Each row is followed by its class. Each block has new classes.
[-10,-1,-16,0,2,0,8,-4,12,0,-8,-3,-1,-12,5,-2,-8,3,-4,21,-7,9,-8,11,-9,9,-3,-6,-9,-16,10,-10,-10,-4,14,5,-2,-9,6,-4,1,-5,-4,0,-3] => J
[-9,-5,-24,-2,4,-3,6,-7,10,-7,0,8,2,11,-7,15,-14,7,-10,20,-1,13,-21,-3,-15,10,3,-2,-9,4,13,-5,-10,-11,13,-2,4,-4,-12,5,-8,1,-23,-3,12] => J
[6,5,3,-4,1,-13,16,8,-6,-13,15,4,4,2,-5,9,-1,-4,6,-7,-8,-11,-1,-13,-11,1,-4,1,2,-15,-6,-4,-5,2,3,0,13,-5,-7,8,2,6,7,5,-15] => A
[0,2,0,0,-11,12,-9,-2,2,21,-3,7,-8,0,4,4,-6,13,-3,3,-4,10,-6,-2,12,3,4,-1,1,1,-14,0,-1,1,-3,3,-4,-4,-3,5,-7,6,-9,-3,-4] => Q
[8,-9,-4,-13,3,-2,-1,-3,-6,17,0,6,2,-11,2,-4,3,2,-8,-8,3,-7,-2,-5,-1,-4,-5,-2,0,24,2,-6,2,1,5,-7,8,0,2,3,7,-1,10,-2,0] => A
[-1,-7,-5,1,-1,4,2,-16,-1,4,9,17,4,5,-2,10,-17,-4,-9,-2,-3,-6,-10,-10,-13,-13,-3,-2,-3,9,-8,-9,0,-9,6,-6,7,-11,0,9,10,12,6,4,9] => Q
[-2,2,-7,1,2,6,2,-1,0,-2,0,2,-5,0,-4,20,-10,-5,-11,7,-2,-2,-8,-8,-9,-1,6,3,9,4,-8,-6,4,8,-8,-4,0,-4,-1,4,3,2,-2,-3,-6] => N
[-3,13,5,5,6,4,6,-14,3,4,14,0,-2,8,-7,-1,-1,2,-6,-4,-2,14,-4,-13,-5,-3,9,2,5,-1,-8,7,-8,13,1,-12,-8,1,2,1,11,-3,6,-2,-2] => N
[10,-1,0,-1,2,-8,10,8,-5,-6,-1,11,14,-9,-2,2,12,9,-17,20,6,-2,-3,7,-13,7,1,-5,20,-13,-25,1,-8,12,1,-2,10,-6,-10,10,-7,0,3,-1,3] => J
[-1,3,-10,5,2,9,-2,-1,4,19,-9,-3,2,7,2,0,-13,8,-15,26,-7,10,4,6,-3,6,-7,-7,2,-3,-7,-5,7,17,3,-8,10,1,-2,4,-8,-16,-6,-7,-4] => M
[-6,-8,-11,4,3,9,5,4,8,-9,-19,-1,6,-1,-7,6,-7,-7,-24,41,7,7,2,-12,10,5,28,-9,16,-2,-7,11,-1,21,-3,-14,-3,-5,1,-3,-21,-11,-16,-7,3] => M
[0,7,0,-5,-2,16,-8,-10,-9,30,-5,0,3,18,5,15,-20,2,-16,15,-5,11,-6,-16,3,-3,8,-6,-5,10,-27,3,8,13,1,-16,3,0,10,13,5,1,24,-12,-13] => Q
[-2,-10,-14,-6,7,-10,-4,13,-2,-9,-32,1,15,10,-4,17,-18,-4,-15,14,3,10,-4,0,2,-3,7,-9,-1,6,-27,-3,17,14,7,1,-1,-4,-14,5,-4,5,-5,0,4] => M
[-4,-4,-3,-5,11,0,13,8,-6,-2,-12,-7,4,2,-9,5,0,-5,-23,4,6,5,6,0,10,0,23,-14,20,-21,-18,2,4,31,-5,-6,-1,-4,-4,4,-14,-10,-7,-9,1] => M
[0,1,-5,5,5,0,7,1,-4,-6,-5,5,5,-4,-5,3,-5,7,-13,7,-1,9,-5,-2,-11,-2,1,-3,4,-5,-9,1,-2,9,5,3,1,1,-14,7,-10,1,7,5,10] => J
[-5,-2,-23,4,3,3,13,-1,11,-9,-2,3,0,-10,-15,3,1,7,-15,28,-1,-2,-3,5,-11,9,18,-22,4,-7,7,0,-14,8,8,-4,19,-4,0,16,-24,3,-15,-5,1] => J
[-8,2,-12,-1,1,2,-5,2,6,4,-9,-8,7,7,-1,8,-12,1,-3,15,-4,12,2,6,-2,11,6,-6,-3,-6,-5,-4,2,2,4,6,-3,4,2,-1,2,-9,-14,-3,-3] => J
[-12,1,-13,-5,-12,-3,-9,-2,14,7,4,2,2,1,-3,9,-14,5,1,17,-7,-4,-3,0,-9,10,10,-6,-3,-1,0,-11,-14,-11,2,-11,-2,-9,8,-3,5,11,-10,-8,10] => G
[11,-9,-2,-2,6,-20,8,8,-10,4,-8,13,13,7,0,3,6,-2,-10,-33,0,-9,-1,-12,-4,-2,3,-1,2,10,-16,-5,2,4,5,-11,4,0,-6,12,18,-7,3,3,4] => A
[7,-4,-2,-5,5,-16,24,10,-5,-20,8,7,-3,-2,-11,-7,4,-4,-5,9,62,-13,3,2,-6,-6,9,-6,9,-19,-4,2,-8,13,4,-1,-4,-6,-7,3,-3,4,-10,9,6] => J
[0,15,2,-6,-9,-10,7,8,8,13,-2,2,2,11,6,24,-7,1,5,23,-6,7,-4,22,-12,14,-2,0,-3,-21,-7,-7,-5,8,9,-1,-9,0,3,-1,4,-2,7,-1,-5] => G
[-2,5,-9,0,-1,7,-4,-17,4,4,-3,4,-3,10,1,7,-18,3,-6,8,-8,9,-15,-13,-8,-5,7,-2,3,7,-9,4,0,-3,-1,-4,2,-4,-4,9,-4,2,1,4,-4] => Q
[-2,22,0,7,2,13,-7,-6,0,21,8,-7,-1,16,3,7,-12,1,-3,1,-7,8,-2,-30,-13,-18,-1,5,-5,-2,-12,3,2,10,-6,-15,2,-3,11,12,5,1,4,-15,-5] => N
[14,19,15,2,0,1,-14,-7,-4,18,-2,0,-18,8,26,-15,15,14,1,-1,3,3,0,14,-5,-11,-16,5,8,16,1,1,7,-15,-5,6,7,6,2,3,-2,-1,21,-2,4] => B
[-7,-1,-10,-12,3,-7,10,23,-3,-5,-1,10,18,13,-1,12,-8,-10,-8,12,9,-7,1,-6,3,0,6,-12,2,-3,-25,-4,-2,7,2,-9,-7,-1,-3,9,7,8,-1,1,8] => A
[-2,13,-1,7,-1,19,0,-17,0,3,1,5,-4,-6,1,2,-9,-3,-18,2,-2,6,-6,-11,-11,-4,-10,4,6,1,-10,8,3,45,7,-1,-1,-7,-3,2,-4,2,8,-2,1] => Q
[4,6,-4,0,11,15,-9,-12,-1,4,-7,0,-9,1,10,9,-5,6,-2,3,-7,17,-9,-2,-3,-3,-18,-1,-4,7,-8,2,8,0,-1,5,-2,3,-8,14,-6,2,13,3,-7] => Q
[1,12,0,-7,-3,6,-1,-9,-3,0,-9,9,-16,2,-1,-3,1,1,-10,14,-4,15,-8,11,2,-2,5,-3,5,-7,-26,7,-11,15,1,6,-8,-1,-7,11,-20,0,15,-4,-8] => Q
[-2,-15,-8,-2,3,8,4,10,-5,-10,-17,8,12,11,7,15,-18,-4,-2,-6,5,1,1,-4,11,0,2,-8,-6,11,-12,-9,10,-5,0,1,2,0,0,6,2,12,-3,0,8] => A
[5,7,8,-1,-8,18,-21,-5,-10,29,6,8,-4,7,8,14,-9,5,0,0,-12,-8,-12,-11,0,3,1,4,3,11,-14,-13,-3,-17,-6,-16,1,-5,11,11,8,14,8,-6,-2] => Q
[-5,-2,-10,1,7,-1,2,8,7,12,-3,-2,9,5,1,6,-14,4,-6,18,-2,9,-3,-2,-1,10,6,-1,-2,-7,6,-6,8,6,1,-6,0,-2,2,-1,-1,-2,-10,-7,2] => M
[1,-5,-7,-1,-1,1,-7,9,8,-9,-1,6,-7,-8,-3,12,-5,6,-12,14,-5,-9,-11,6,-7,5,0,3,4,2,-7,-2,-1,-4,-5,3,-4,-6,-2,4,11,3,-10,-4,-6] => J
[5,4,-7,-3,-3,7,-4,-15,0,24,-6,6,-5,1,0,3,2,10,-14,12,1,6,-25,-11,-1,1,-1,5,8,22,-11,-4,-11,-2,5,-5,10,5,26,11,-4,-6,-4,-1,-1] => N
[8,12,-2,-2,-1,17,-8,-8,-4,7,23,0,-2,13,0,9,-17,-5,-8,3,-9,8,-3,-22,-2,-7,0,-5,11,-5,-35,11,9,10,-4,-11,-7,-1,0,6,1,3,2,-5,-5] => N
[4,17,7,1,6,3,6,-11,-8,14,9,6,-10,1,1,-10,5,3,5,3,-5,0,-1,-11,-16,-23,-6,2,3,2,-19,4,-6,13,6,-12,-4,-2,1,14,13,1,18,-2,-7] => Q
[0,-7,-12,10,6,-17,16,10,1,-21,0,-1,1,-11,11,5,1,9,-6,8,1,4,2,7,-15,4,-6,-4,4,-6,17,1,8,1,7,9,9,1,-17,-5,-10,-11,-16,7,10] => U
[1,17,3,6,1,17,-9,-12,-1,10,9,4,-8,4,3,8,-8,13,-2,5,-12,15,-4,-4,-17,-5,-9,4,-6,-2,-12,5,-1,-3,-4,3,0,8,-5,10,0,-4,19,2,-3] => Q
[-9,4,-13,-8,8,6,0,-16,10,6,-1,-20,-1,5,4,11,-9,1,-2,12,-2,4,-9,-17,-6,-9,-2,-3,-11,6,-2,4,-5,-3,7,-7,9,0,3,5,-1,11,2,3,7] => Q
[6,-5,4,6,-10,1,-7,-25,-3,46,-14,-7,-2,-3,12,-9,6,1,0,-5,0,7,2,8,1,10,-15,5,-2,-14,17,-3,10,-11,-5,6,9,8,6,-5,-17,-10,10,3,4] => B
[-12,-12,-5,-5,-6,-6,-8,13,10,-15,-5,-8,8,-1,-5,16,-12,-7,8,17,0,3,4,12,11,11,10,0,-11,-10,10,-3,3,-11,1,10,-6,-2,-1,-9,-7,4,-17,-3,-4] => M
[-4,0,-9,-5,4,-5,9,8,3,2,4,0,4,1,-9,5,-10,-3,-6,11,-7,0,-3,0,-4,11,6,-2,-4,-14,-2,-1,3,4,-4,-12,-2,-5,9,1,4,-2,-9,-3,-1] => G
[3,-2,-5,0,-5,-7,4,10,8,-17,14,3,1,-3,-9,4,-4,-1,13,8,-7,-4,0,-8,-10,-1,7,8,9,-15,3,8,8,-6,-4,13,-3,-5,-8,-14,-7,3,-14,12,-1] => J
[4,-4,-7,1,1,-10,6,5,4,-9,5,6,0,-4,-9,5,-3,6,2,11,-6,0,-2,5,-7,7,3,3,3,-12,2,-1,-7,-6,4,-9,-3,-5,-3,-5,-1,-1,-13,2,6] => J
[-1,13,-14,2,5,9,-6,-14,1,13,6,9,-10,11,-3,17,-12,1,-11,8,-15,12,-10,-25,-8,-4,0,4,1,6,-17,-2,15,-2,3,-4,8,-2,-5,16,-4,8,1,-1,0] => N
[7,-6,1,15,2,2,-12,0,0,5,-6,-11,4,-1,16,0,-12,-1,-2,2,2,9,6,5,13,5,-13,10,-3,4,16,0,27,-9,-2,15,13,19,-3,1,-7,-18,-6,0,4] => B
[0,-3,4,0,-1,-5,-3,5,-2,2,-8,-2,-1,0,13,-5,2,1,4,-1,0,8,2,12,6,5,-5,-3,-13,3,5,-9,6,0,1,9,-4,12,-2,-11,-2,-6,4,6,-7] => B
[-18,0,-2,-3,-5,14,-16,-7,-5,-4,-5,1,-3,4,-5,11,2,-4,7,-14,8,1,-1,-16,8,-7,11,-6,23,7,-17,8,-9,0,-7,-7,-12,-5,-3,7,-2,16,5,-3,0] => N
[4,14,7,-2,-5,5,-1,-3,-9,0,6,2,-6,4,-1,-3,2,1,2,-9,-1,1,-1,-7,-4,-24,-3,7,6,-5,-21,6,5,3,-9,5,0,3,-7,13,3,17,13,9,-3] => Q
[-1,6,-8,-6,3,7,-2,-27,-19,13,2,3,-1,17,-4,12,-11,-2,-7,-10,-5,5,-7,-25,-3,-4,0,-2,-4,10,-8,-3,0,-1,-4,-11,5,-1,-2,12,7,-1,8,-1,-4] => Q
[-11,-1,-9,-6,4,9,-1,4,2,13,-7,0,11,6,-2,12,-16,-7,-17,9,3,1,7,-9,8,4,22,-12,7,-9,-20,0,8,22,4,-25,0,-6,7,1,1,-3,-11,-11,-7] => M
[-9,10,-8,2,5,10,-1,-15,10,13,2,-1,-1,12,-3,3,-18,1,-13,15,-11,5,-5,-18,-6,-4,4,-5,6,-8,-11,-2,4,5,5,-10,4,0,5,11,0,-11,4,1,-7] => N
[2,12,-4,4,-1,2,-4,-19,2,12,-1,4,-11,-11,-1,3,-1,6,-13,8,-8,4,-10,-7,-19,-5,-4,2,-1,2,-2,3,-1,-7,2,1,-2,-4,2,3,1,-1,6,1,-3] => Q
[-7,3,-4,-1,1,4,-5,-2,0,6,-8,-9,3,10,5,8,-7,-4,3,4,1,13,-2,8,10,-19,1,17,-2,-8,0,-1,8,1,-7,-3,-3,-1,2,-2,4,-8,8,-3,-7] => B
[3,-3,-1,-6,-2,-2,1,13,4,-3,0,31,-4,-15,-4,0,3,11,-8,15,-6,-5,-6,12,-13,10,9,5,9,-10,-4,-2,-6,-6,6,9,2,-6,-6,2,-17,-7,-10,-3,-1] => J

Each row is followed by its class. Each block has new classes.
[4,11,34,2,-7,6,-13,6,4,-4,5,13,-2,-14,-8,10,-23,9,-12,10,-4,-4,-11,25,-1,2,1,-4,-11,3,7,8,-2,-13,-25,10,8,-10,-10,-2,9,14,9,-18,-4] => [55]
[6,11,34,-3,-4,-1,-19,-13,1,-25,13,20,0,-34,-8,7,-16,-21,-1,15,1,7,-27,18,-6,-8,-7,-4,-38,-6,3,1,2,-33,-21,14,4,-15,-27,-2,5,-1,-6,-13,-3] => [55]
[-2,15,31,12,-16,-3,-16,12,-1,-1,2,6,-13,-17,40,15,-9,11,3,4,-1,-9,-6,35,-10,1,0,1,-5,8,4,2,14,-17,-24,4,10,-6,-18,-15,1,75,-6,-7,-4] => [53]
[1,9,35,-20,-21,5,-27,-12,-10,-4,-2,9,5,-40,-18,2,-20,-10,9,5,-7,-6,2,3,-10,-13,-2,0,-10,-2,5,-3,4,-26,2,7,9,-3,-2,-8,12,12,-25,-5,-1] => [55]
[-1,14,3,3,-7,-11,12,-1,2,0,6,5,-16,-19,4,1,2,8,-5,9,-1,-5,-9,18,-9,10,-5,-1,1,7,3,-2,8,-4,-23,4,-12,-2,-20,-1,-2,1,-6,-10,1] => [52]
[14,-5,39,0,-4,28,-20,-10,-3,10,37,13,2,-46,4,6,9,-23,8,7,-5,9,-6,11,-8,-13,-6,6,-48,-7,2,-58,-9,-45,-12,19,-4,0,-12,10,20,7,-25,-15,-4] => [55]
[1,13,13,20,-4,-10,-16,5,12,-1,5,7,-16,-26,-6,19,-1,-1,-9,9,1,-3,-5,23,-10,1,-7,-2,-9,-4,17,-6,3,-21,-19,0,2,-12,-16,-4,-1,6,-10,-6,-4] => [52]
[-1,0,40,-1,-14,-4,-29,-6,-5,-3,10,12,-16,-40,-5,8,-20,-1,15,14,-10,-3,-3,37,-10,-4,-21,-2,-17,4,12,-24,-9,-29,-38,16,-2,-10,-32,-11,-2,8,-8,-12,3] => [55]
[-6,11,27,-3,-13,-4,-24,-9,7,-10,3,11,-9,-34,-3,21,-14,-6,-4,6,-16,16,-7,34,-17,-1,3,11,-14,3,11,-6,5,-27,-32,9,-1,-14,-17,-7,4,1,-2,-13,5] => [53]
[0,20,32,-10,-7,-9,-19,-3,0,1,-2,5,-10,-31,-23,11,-21,-1,-1,3,-3,-1,8,20,-17,-2,14,6,-31,14,-1,-1,0,-6,-14,7,6,-10,-7,-18,-5,18,4,-9,-3] => [55]
[-16,-1,14,-16,-13,-9,-11,6,-6,13,-17,0,-12,1,-29,17,-25,25,7,-4,6,3,8,9,2,0,12,-7,5,8,9,12,5,7,9,-8,6,-4,1,-20,-6,-13,20,2,19] => [53]
[-6,31,30,17,-6,-2,-20,-41,10,-8,13,14,-12,-62,3,16,-23,-16,4,13,-10,-8,-10,32,-44,-2,3,25,-12,-4,13,-2,-7,-17,-32,19,4,-12,-20,11,18,6,-7,-21,-28] => [55]
[-12,13,13,4,-6,5,-11,-28,-8,0,3,11,-13,-33,8,3,11,-6,3,-12,-2,0,-9,21,-12,-9,-5,-4,-9,-8,-1,-16,1,-13,-28,5,-5,-11,-24,-5,-6,0,-20,-1,0] => [52]
[-12,-12,18,-15,-5,6,-16,15,-2,-3,-7,-4,-17,-4,3,-2,-4,33,4,-2,2,0,-2,20,18,-7,-2,-11,-6,9,8,-4,10,-19,-7,4,-2,-8,-14,-8,3,1,-8,-2,6] => [53]
[-12,4,6,0,-5,-13,4,-1,0,1,-13,-9,-15,8,2,2,-9,15,3,7,-13,8,0,18,4,-2,-9,6,0,14,6,-2,2,2,-20,-2,-3,-4,1,-29,-11,-5,5,0,-6] => [53]
[-1,-10,18,-11,-20,7,-22,8,1,-4,1,-1,-9,-14,24,9,-5,14,0,1,-5,7,11,24,8,-4,10,0,-8,2,9,2,-1,-18,-15,9,4,-5,-8,-17,-2,-1,-68,-15,4] => [53]
[-16,21,13,9,-6,-19,31,-19,9,12,-18,39,-27,-37,-8,24,-60,-3,-26,4,-3,2,-45,27,-37,5,17,16,-2,5,10,21,5,11,-47,4,21,-10,-16,-19,0,4,26,-4,-4] => [52]
[-14,5,39,-2,-16,2,-26,12,16,-6,9,17,-8,-17,8,-13,-7,8,4,10,1,-1,15,19,10,3,-9,-8,-13,3,4,-8,-17,-22,-24,6,-8,-7,-17,-9,1,5,-14,-14,3] => [53]
[-3,-2,7,1,-13,-3,-10,0,0,-6,8,10,-5,-14,8,13,1,7,-4,8,13,2,-5,29,14,7,-5,-6,-12,-1,10,-12,1,-22,-26,8,6,-2,-15,-7,5,-9,-13,1,2] => [52]
